Below are the code and all the weights of a small trained network. Each question names an input and a target symbol and asks about switching units off, where a switched-off unit gives its printed mean instead of its output.

import numpy as np


def w(rows, s, z=0):
    codes = np.array(rows[::2]) - 128.0
    scale = np.full(codes.shape[1], s)
    scale[-1] = z or s
    return codes * scale


def norm(h):
    return h / np.sqrt((h * h).mean(-1, keepdims=True) + 1e-5)


def f(y):
    return y / 2 * (1 + np.tanh(0.7978845608 * (y + 0.044715 * y**3)))


def softmax(a):
    e = np.exp(a - a.max(-1, keepdims=True))
    return e / e.sum(-1, keepdims=True)


def log_softmax(a):
    a = a - a.max(-1, keepdims=True)
    return a - np.log(np.exp(a).sum(-1, keepdims=True))


def net(x, mask):
    ids = ['ΓΔΛΞΠΣΦΩαβζηθμτψ'.index(c) for c in x.split()]
    T = len(ids)
    res = E[ids] + P[:T]
    u = 0
    for l in range(2):
        q, k, v = (norm(res) @ M[l].T for M in (Q, K, V))
        z = softmax(np.where(np.tri(T) > 0, q @ k.T / 2**0.5, -1e9)) @ v
        res = res + np.where(mask[u], z, O[l][:, -1]) @ O[l][:, :-1]
        u += 1
        y = f(norm(res) @ A[l][:, :-1].T + A[l][:, -1])
        res = res + np.where(mask[u : u + 16], y, B[l][:, -1]) @ B[l][:, :-1]
        u += 16
    return log_softmax(norm(res)[-1] @ U[:, :-1].T + U[:, -1])


Q, K, V, O, A, B = {}, {}, {}, {}, {}, {}
E = w([
[166,147,101],'Γ',
[185,75,150],'Δ',
[153,150,77],'Λ',
[155,151,77],'Ξ',
[74,192,131],'Π',
[246,79,175],'Σ',
[183,140,146],'Φ',
[74,104,99],'Ω',
[154,150,115],'α',
[155,46,147],'β',
[170,137,100],'ζ',
[146,68,69],'η',
[173,135,89],'θ',
[114,193,174],'μ',
[72,106,162],'τ',
[129,255,122],'ψ',
],0.019)
P = w([
[37,44,3],'0',
[60,55,30],'1',
[77,56,48],'2',
[95,65,66],'3',
[120,70,76],'4',
[143,77,101],'5',
[166,86,115],'6',
[195,102,140],'7',
[197,116,155],'8',
[210,128,179],'9',
],0.0044)
Q[0] = w([
[254,94,28],'0.h1',
[105,116,112],'0.h1',
],0.0084)
K[0] = w([
[146,119,250],'0.h1',
[136,98,112],'0.h1',
],0.011)
V[0] = w([
[1,12,81],'0.h1',
[146,77,175],'0.h1',
],0.0022)
O[0] = w([
[252,117,89,157],'0.h1',
[102,168,78,2],'0.h1',
],0.0026,0.00044)
A[0] = w([
[84,142,193,99],'0.n1',
[129,149,130,122],'0.n2',
[117,128,133,15],'0.n3',
[65,84,196,112],'0.n4',
[93,112,101,98],'0.n5',
[7,168,108,59],'0.n6',
[160,108,137,79],'0.n7',
[171,73,200,102],'0.n8',
[101,93,98,74],'0.n9',
[35,153,119,42],'0.n10',
[122,128,131,2],'0.n11',
[125,129,129,142],'0.n12',
[113,115,114,48],'0.n13',
[92,58,210,66],'0.n14',
[22,125,182,125],'0.n15',
[146,114,132,97],'0.n16',
],0.014,0.0051)
B[0] = w([
[129,153,207,188],'0.n1',
[120,113,121,137],'0.n2',
[155,193,144,85],'0.n3',
[80,78,189,190],'0.n4',
[169,113,166,134],'0.n5',
[37,78,122,214],'0.n6',
[111,165,93,124],'0.n7',
[70,129,8,170],'0.n8',
[165,109,170,131],'0.n9',
[30,111,93,169],'0.n10',
[180,182,142,83],'0.n11',
[127,127,129,136],'0.n12',
[175,134,136,97],'0.n13',
[99,1,174,176],'0.n14',
[83,102,187,252],'0.n15',
[131,143,113,119],'0.n16',
],0.0063,0.0037)
Q[1] = w([
[152,123,32],'1.h1',
[46,5,130],'1.h1',
],0.015)
K[1] = w([
[191,210,235],'1.h1',
[2,100,135],'1.h1',
],0.012)
V[1] = w([
[54,39,254],'1.h1',
[20,253,16],'1.h1',
],0.0052)
O[1] = w([
[255,156,206,2],'1.h1',
[103,245,58,213],'1.h1',
],0.0077,0.0033)
A[1] = w([
[248,94,154,2],'1.n1',
[170,134,105,90],'1.n2',
[33,129,209,140],'1.n3',
[88,15,174,126],'1.n4',
[180,87,81,122],'1.n5',
[219,112,57,100],'1.n6',
[194,199,212,153],'1.n7',
[168,96,148,87],'1.n8',
[31,136,222,166],'1.n9',
[14,128,137,164],'1.n10',
[165,194,109,149],'1.n11',
[98,92,67,130],'1.n12',
[111,228,220,80],'1.n13',
[194,103,167,156],'1.n14',
[137,97,87,89],'1.n15',
[148,81,89,125],'1.n16',
],0.014,0.0065)
B[1] = w([
[132,22,163,136],'1.n1',
[140,154,147,130],'1.n2',
[172,214,153,217],'1.n3',
[192,95,2,179],'1.n4',
[95,194,173,177],'1.n5',
[146,226,202,198],'1.n6',
[15,172,132,133],'1.n7',
[118,107,106,121],'1.n8',
[181,202,160,232],'1.n9',
[198,70,155,254],'1.n10',
[181,129,118,154],'1.n11',
[103,107,178,223],'1.n12',
[58,197,83,165],'1.n13',
[84,70,80,134],'1.n14',
[108,143,157,154],'1.n15',
[74,173,171,170],'1.n16',
],0.0097,0.0084)
U = w([
[56,106,207,61],'Γ',
[126,79,49,238],'Δ',
[173,129,53,221],'Λ',
[178,196,5,99],'Ξ',
[197,214,160,82],'Π',
[95,127,166,91],'Σ',
[124,117,88,137],'Φ',
[88,130,52,159],'Ω',
[104,113,115,129],'α',
[121,134,94,131],'β',
[138,124,114,98],'ζ',
[103,123,119,133],'η',
[78,49,160,147],'θ',
[125,109,236,1],'μ',
[161,78,176,218],'τ',
[118,175,124,135],'ψ',
],0.021,0.0096)

Each question gives the input, a string of symbols that net reads in full, and the target symbol t.
The units are the heads (2 rows each of Q, K, V and O) and the neurons (one row each of A and B). Each row of codes is followed by its name. A weight is (code - 128) times the scale printed after its matrix; where a second scale follows, it is the last column's (O, A, B and U).
mask holds one flag per unit, layer by layer, with each layer's heads first. A switched-off unit (its flag False) gives its mean, the last column of its rows in O or B, instead of its output. The means were averaged over made-up inputs and are rounded, as every weight is.
A unit's drop is (log p(t) with every unit on - log p(t) with that unit switched off) / (log p(t) with every unit on - log p(t) with every unit switched off).
The circuit of an input: a set's keep is (log p(t) with only the set's units on - log p(t) with every unit switched off) / (log p(t) with every unit on - log p(t) with every unit switched off). Starting from the 12 units with the biggest drops (on a tie, the unit counted first), units are removed one at a time, each time the one whose removal leaves the highest keep (on an exact tie, the one counted first), for as long as the keep stays at least 0.8.
circuit, biggest first: the units of the circuit, biggest drop first
most important unit: the unit with the biggest drop
top k neurons: the k neurons with the biggest drops, biggest first
top k neurons in layer l: the k neurons of layer l with the biggest drops, biggest first
drop of u: that unit's drop, to one decimal
input Ξ Δ Ξ, target Ω: top 4 neurons => [0.n8; 1.n9; 1.n3; 0.n14]
input θ τ τ η η, target τ: circuit, biggest first => [1.h1]
input η β η Ξ Ξ Ξ ψ β Ξ, target Ξ: circuit, biggest first => [1.h1; 1.n9]
input Ξ τ Ω, target Λ: circuit, biggest first => [1.n4; 1.h1]
input Φ μ Ξ Π, target Π: circuit, biggest first => [1.n10; 1.h1]
input α α ζ Ξ ζ Ξ Λ Ξ Ξ Γ, target Γ: top 3 neurons in layer 1 => [1.n4; 1.n9; 1.n3]
input Ξ Ξ μ μ Π Ω Ξ ζ Λ β, target Δ: top 2 neurons => [0.n14; 1.n4]
input Λ Ξ Ξ, target Ω: top 3 neurons => [1.n9; 1.n3; 0.n14]
input Π Ξ μ ψ τ Ξ ψ Ξ, target Ξ: top 2 neurons in layer 1 => [1.n9; 1.n3]
input Λ Λ μ Ξ Ξ μ τ, target τ: top 2 neurons => [0.n14; 1.n4]
input Ξ α τ Σ Γ, target Γ: top 2 neurons in layer 0 => [0.n8; 0.n6]
input Ξ Φ Ξ η ζ η Λ Ξ Ξ Λ, target Ω: top 2 neurons => [1.n9; 0.n14]
input β Ξ τ Π Γ τ μ Ξ β, target Δ: top 2 neurons => [1.n4; 0.n14]
input Ξ Π η, target Π: most important unit => 1.h1
input Γ Δ Ω τ α, target θ: top 2 neurons in layer 0 => [0.n6; 0.n8]
input Π Ω Π β Ξ η, target Π: top 2 neurons => [1.n6; 0.n14]
input Ξ Ξ Λ, target Ω: drop of 1.n8 => 0.0
input β μ θ Π ζ α ζ Σ Ξ, target Γ: drop of 1.n9 => 0.3
input Ξ Ξ Φ, target Δ: drop of 1.n3 => 0.2
input Ξ η Ξ Δ, target Δ: most important unit => 1.n4
